Each row was made from one small tree. Brackets hold a mark, then the marks that hang from it, in alphabetical order. Every link used is in the known rows. Write each row's tree.
Each row is shifted at random along 5 fixed directions that mean nothing.
Known rows
{Y {A {P G N} {S B}}}: [ 137  172   -6  -90   -2 -357  132  365 -138 -138 -351  197 -161  233
 -138 -319  251 -258 -354 -148   74 -146 -178 -128  134  118   20  139
   49  -16  139   96   16 -339 -176   36  164  -15 -235 -114   75   94
 -148  -10]
{H {N {A P}} {Q G Y} Z}: [ -31  199  144  306 -145    9  -72  119 -135  144  -69 -120  132   53
  -95 -103    6   93  399 -169  -90 -267   52   66  -50  -22 -269  -50
  148 -207  -62  -50  156 -233   10  158  -69  350   64  173  303  115
 -193  128]
{S B {P {G {Y H}}}}: [ 255   19 -239  108   89   38  -36 -102  -97 -234  244   29  -31  382
  145 -185  238  194 -167 -219  -70  -14  278  146  127 -144  -99  -40
  -74 -134  185  130  259 -371  165  -28 -202 -254    5  169  300 -178
  -15  261]
{Q {G P {Y {A B} {H N Z}}}}: [ 216  350  131  -99 -173 -145   59  122  -38  107   53   96   79  102
  -76 -172  -61  -26  170  -16 -233 -203  -47 -251   38  165 -204  225
   85   71   10    0  118 -228 -134  -23  -60  130  -41   36   59 -259
   12   79]
{Q {G P Y} H}: [ 374  135  314 -193 -146 -198   36  -43  156  -64   43  369  230  -16
   34 -216  -52   26   60  214 -393  -47 -102 -263   13    1 -220   58
 -224  282 -200  104 -126   96 -415   50 -206  295   82  308 -124  -63
    2  398]
{N {A B P S} Z}: [ 122  188  224 -115 -143 -260 -135  248    5  100 -228  321  244 -198
  -59 -188  348 -448  189    1  -80 -247 -124 -252   46   59  -22   70
   24  240  -12   45 -184   72  -74  126    9  315  -12   83  -55  155
   12  346]
{Z {H {N {A B S}}} {Q G Y}}: [  80 -215   40  394  243   71 -173  -31   66  130  -27   84  540 -331
 -133   43  276 -167  133  106 -160  -56   39  152  -22 -184 -386 -170
  -34  120 -162  -47  -57  390  118   70 -473  -56  378  327    7  389
  131  385]
{S {P {B Z} G N}}: [  72   -4   64  -88  -15 -287 -168   39   78 -108 -279   94  -81 -198
  125   61   78 -258  -46    3   91 -156   18 -133   78   40  163  -58
 -216  -98  -92    7 -143 -180  -57 -123   48   50 -163  289  123  -94
 -232  158]
{A {B {Z H Q}} {P G N} S}: [-129  204   64   18 -243 -477 -183  444  -90   -1 -481  -88  146   82
 -254 -271  310 -352   50  -67  144 -221 -244 -168   39  358  -41  221
  118   11   34  -27   56 -648 -138 -123  226  243 -357 -105  195   76
 -155  -90]
{Z {N {A S} H} Q}: [ -27  360  -16 -200 -334 -348  110  276 -127   38 -103  283  232  262
 -263 -322  255   70  -31  -38 -205  -30 -207 -394   92  -64  -68  326
  296  206  304  -47  -85 -379 -273  212  231  374 -236 -307   32   69
  -11 -150]
{H Q {Z B}}: [-215 -199   48  215  193  148 -168 -156  350  211   49   38  345 -757
  -72  347 -140 -280  381  184  -67 -207   46  132 -104  -70 -116 -145
 -240  -28 -164 -137 -173  499  182 -227 -222 -161  285  415  -50   62
  180  269]
{B {G P {Y A}} {Z {H N} Q}}: [ -28   86  -92  222  -78  -20  -54  -98  -10  -56   63  -54  219   23
 -210   87  -68  106  215  112  -99 -148 -122 -141   69  161   -7   76
   58   33  -52 -144  -21 -148   14 -167 -140  -11   54  134   42 -103
   -5  131]
{Y {A {B {Z Q}}}}: [ 227 -105  114  148   61  120 -210 -132  235  146  210  154  287 -474
   -7   58 -180 -225  358  190 -280 -152   53   54  -14  -48   35 -234
 -194  177  -81 -102  -45  465  109  -93 -277    0  323  215  -70  -54
  151  371]
{Y {A {S B P}} {H Q {Z N}}}: [ 143  -64 -491  148  390   30  290   64 -209 -153  294  233   10  195
 -244 -108  210  -20 -299 -297   27 -221  141  120  150 -384 -151   54
  118 -146  457   96  132 -114  282 -158 -320 -583  153  -45  117  198
  166  359]
{Y {A B S}}: [ 197 -188 -276  -13  489  -30  113  194 -266   69   18   40   36  -49
 -250  138  202 -307 -203 -233  245 -154  204   33  114 -190  -92   59
  271  -93  262    7   50 -113  491 -127 -279 -516   82 -221  -44   69
   94  195]
{Y {A B {S {P N}}}}: [ 269  290   63  -81 -182 -168  -30  276  -99   15  -19   41   -5  213
  -88 -282  -14 -113   98 -141 -149 -178   12 -117   81  121  -24  118
  110   19  195   14  185 -434  -43   83  143  149 -208 -217  177 -226
  -61  -69]
{S B {P N}}: [  54   44  -99  142   33  135 -189   14   26  -33   62  -93   22  -97
  164   17   54 -123  114 -156  -85  -42  268  128  130   20 -100  -89
 -117 -148  -60   33  141 -215  242   11   -1 -137  -98  246  236 -242
  -66   70]
{Z B {Q G H}}: [  23   -1  -83  126   21 -113 -193   85   66   86   81  -82  446 -101
  -30  -28   99   81  196   34 -190   45   49  -58  -72  -55 -234   76
  104   -7   27 -142  145 -165  137   97 -172   87   50   13  175  -61
  124 -104]
{N {A {S P}} {Z {B G} Q}}: [ -28  321  162  406 -502 -137 -346   59   84 -110  -93  -43  384  240
  130 -361  354  187  348   78 -331  -55 -281  -73  -96  281    4  -69
  -52   97  -65  -97  109 -104 -203  368  174  579    7  115  299  164
  -40  -57]
{Z {N A} Q}: [-156   73 -123  198  -27   39  -96   47  -50  233   -9   27  329 -173
 -176   99   82   -4  150   39 -139   28   -2  -77   60  -14 -125   39
  177   84   27 -165  -12   65  104  148  -15    9   54  -16   63   34
   51 -129]
{P {G {Y A {H {N {Z B}} Q}}}}: [ 133  420  209  263 -500  -78 -144  -97  145  -32   25   49  127  289
  150 -387   46  290  201   81 -422 -101 -200   -4  -82  244  -43   -2
 -185   50  -44   -1  231  -27 -398  122   21  357   84  176  235  -71
   18  -13]
{G {Y A H}}: [ 227  251   68  148 -125  195  -48 -108   90   32  122   93   65    1
   80 -109  -96  -19   73  115 -330  -50 -104  -20   67  187  -28   43
 -124  137 -140    0   93  348 -165   53 -154  -50  186  161  -49  -81
  171   87]
{N {A {B {G Y}} P S} {H Z}}: [ 256  250  399 -263 -191 -265 -162  192  168   98 -142  453  329 -336
  -99 -222  170 -523  377  110 -197 -351 -119 -387   50  -40  -42   99
  -43  361  -25   63 -329   65 -199  -20 -103  448   38  177 -154   49
   67  591]
{A {B {G P Y}} S}: [ 268  118  226  254 -153  -13 -197  -55   60  -48   94  -64  279  137
  -69 -231  104   28  272   81 -170 -128   20   94  -50  231 -209 -137
 -128  120  -57   63  158 -183  -64 -119 -158  139   95  108   88  -56
   18  341]
{H {N {A {S B P}} {Z {Q G}}}}: [-105  218  121  225 -254  -67 -114  215  -32    6 -238    5  157   26
   -6 -208  291 -123  215  -61 -160 -140 -156  -71    4  169 -138   32
   12   -6 -117  -32   -4  -74  -83  258  187  329  -76  135  140  202
 -127    5]
{Q {G P} {H {Z B N}} {Y A}}: [ 402   66   49  -38   13 -263   74   19  -27   -4  231  259  340   52
   38 -206   88  226   77  -28 -436 -126  154 -173  -18 -311 -314   34
   32  148   46   40   91 -102 -107  184 -394  232  204  261  153  -66
  -15  256]
{A {P {N H}}}: [ -48  206   71  428 -137  238 -420  -13   -4  211   -6 -239  181 -139
  182   51   35 -129  373 -101  -58  -23  145  149   30  213 -180 -156
  -11  -81 -223   10  199  -63  219   79  -99   84   42  230  249  -81
   12   65]
{Q {G {Y {A S}}} H}: [ 337  146  288 -264  -97 -238   88  242   50  -44 -203  287  114  -52
  -82 -242  -41 -240    3  150 -298 -109 -226 -326   30   67 -104  199
  -56  257 -192   28 -167   69 -380  149  -43  286  -15   89 -194   54
  -27  129]
{S {P {B {Z H}} G}}: [  70  159  -57 -208 -201 -403  -54  118  -42 -247 -142   49  -85  302
   80 -177   71  102  -95  -77   26 -111  -56 -233   34   15  163  159
   -6  -81  165    3   18 -607 -172   -9  169  231 -322  -16  266 -220
 -163  -88]
{Q {Y {A B {P G}} H}}: [ 311  181  118 -217   23 -113  -99  208   47  188  -33  184  114 -324
  -33  -72 -121 -479  221   14 -146 -212  105 -255  107    5  -20  189
   80  150   29  -25   13   44  -38    2 -187   61   -8   13   -4 -275
   82  118]
{N {H {Q Y} {Z B}}}: [  11  227  -11    7 -212  -74  -94    9  -16   30  167  -70  203  120
   44  -92   68  204  299 -156 -153 -145  129  -74  -49 -134 -120  144
  157 -131  173  -37  151 -383   79   38  -64  255  -31    4  245 -144
   41   14]
{B {Z H N Q}}: [-153 -200    6  262  -28   71 -155 -235  307   55  126  168  430 -495
  -83   96  -34  -47  235  327 -296  -15 -124   61  -41  -93  -28 -200
 -274  300 -193 -116 -232  554 -114 -107 -214   63  316  415 -108  225
  148  266]
{Q {G {P N} {Y {A B}}} {H Z}}: [ 286   63  -36   53  205   71 -208   86 -191  324  138 -140  297 -270
   -3  323  -94 -210  407 -173 -107 -239  395 -145   72  -17 -341  102
  201  -96 -165  -57  166 -324  541  -48 -439 -230  110  236  142 -377
   18  234]
{Y {A P S} {H Q {Z N}}}: [ -90  454  191  583 -450  177 -187   91  206   70  -22  -15  218  -15
  -12 -403 -173  -58  397  144 -455 -201 -399  116  -93  442 -160  -64
 -218  127 -182  -20  209  306 -430  142   95  323  135  185  179  192
  168  -44]
{B {G P Y} {Z H {N A} Q}}: [-356  124  -67  488 -176   48 -257  -26   17   29 -258 -208  415 -182
 -145  178  114  -27  273  227 -113  -37 -307 -151   57  461  -72   79
   49   90 -394 -235 -115   89  -25   12  -13   95   54  300   20   93
    1 -108]
{A {P B {G Y} N}}: [ 166  -93  -56   54  311 -258  -33  -35  -58  -61 -275  210  -31  -75
  -23   69  399 -238 -441  -73  257  -92   70   57  138  -79  -61 -100
 -136 -109   -6  130  -76  -20   41 -218 -273 -319   56  309   39  158
 -114  426]

Write each row's tree
[  29  156  167  -74 -102 -174  -16   72   22   34 -263  278   80 -195
   32  -28  209 -223    3  -29  -72 -177 -111 -198   91  -95   -7   46
  -37  -18 -103   42 -233  130 -142   52  -46  192   25  234  -67  226
  -92  280] => {P {N A {H {Q Y} Z}}}
[  14  339  284  271 -336  -19 -223   44  121   36 -180   22  134  -24
  106 -241    1  -10  311   66 -221 -124 -150  -22  -37  214  -85 -124
 -124   34 -180   -1   35   49 -272  168   86  467   -6  177  156   21
  -65   54] => {H {N {A {P {B G}}}}}
[  55  365   74  -32 -245  -23  -65  298   79   95  -50   63  113 -201
  -94 -191 -119 -416  396   12 -258 -267 -140 -278   39  202   14  256
   65  118   34  -85   17  -61  -76   33  132  138 -122 -104   -9 -159
  122 -110] => {Y {A {S {B G}}} {H {N {Z Q}}}}
[ 112  242 -122   -5 -189 -226   -2  145 -156  -43  104  -34  124  315
 -126 -214  -11  182  131 -102 -136 -127  -26 -192   38   60   10  147
  258   29  237  -78  181 -527   32   -4   16  167 -115 -240  187 -260
    5 -118] => {Y {A {B {G P} {Z H N}}}}
[-178   88  238   -1 -177   15 -125   34  239  267 -122  148  232 -590
   -7  122 -147 -292  412  211 -265 -175 -108 -168  -50   61  -13   -7
 -135  245 -264 -111 -266  405 -143   76   78  271  104  317 -106    6
   25   14] => {H {Z {N A}}}
[ 170  160   28   12 -103 -239 -136  175 -219  -61 -163   44  101  179
   13 -172  400 -112   37 -214   64 -154   26 -157   91  -52    7    4
  177  -54   76   63  -13 -402  154   16  -81  161  -64  -57   88  149
 -121  252] => {P {N {A {B G Z} S} H}}
[ -85   68  -13 -120 -112  -43 -185  209   69 -125 -113 -167  -27 -223
   29   24 -157 -324  382  -24    1 -165   56 -202   91  190  169  122
    1  -63 -109 -126  -76 -391  121  -54  244  175 -303   86  110 -362
 -149 -103] => {S {B G Z} P}
[ 339  198 -193  -13  -55  -56  102  131 -322 -102  291  -29 -107  626
  -88 -245  -22  305  -35 -302  -65  -88  176  -20   80 -125   -7   80
  277  -90  429   41  329 -659  152  149   11  -22 -144 -360  315 -226
  -65  -68] => {Y {A {S P}}}
[ 113   44 -128 -291  126 -413  -30  153 -213  -39 -207   15  -78  -31
  -21  163  268 -228 -115 -222  314 -175  169 -274   90 -163  160  145
  212 -216  195  -17  -86 -570  286 -187  -25 -107 -217  -81   66 -153
 -178   55] => {P {B G} {N Z}}
[ 230  198 -118 -598   34 -399  100  229 -246   74 -116  343 -129   17
 -102  100  179 -329 -101 -239  153 -229  205 -529  276 -226  156  388
  266   -3  297   23 -173 -570  136  -41   13 -106 -317  -70   54 -348
 -187  152] => {S {P {G {Y H}} {N A Z}}}
[ 157  255   95  182 -349  -80 -255  -27   14   98  101  -35  271   94
  123 -181  128  136  279  -31 -343  -67   37   -3  -15   48  -65  -31
    2   46   -4  -39  223 -181  -35  142  -62  287   57  122  249 -109
   -5   -5] => {P {N {Z H {Q {Y {A B}}}}}}
[ -69  -81  -20 -332  131 -153   22  319   38   55 -205   58   78 -482
 -271  165  -45 -608  168   34   99 -225    9 -277   99   58   69  265
   68   86   -8 -113 -264 -166  157 -182  139 -109 -245  -52 -176 -122
  -18   -3] => {A {S {B {Z Q}}}}
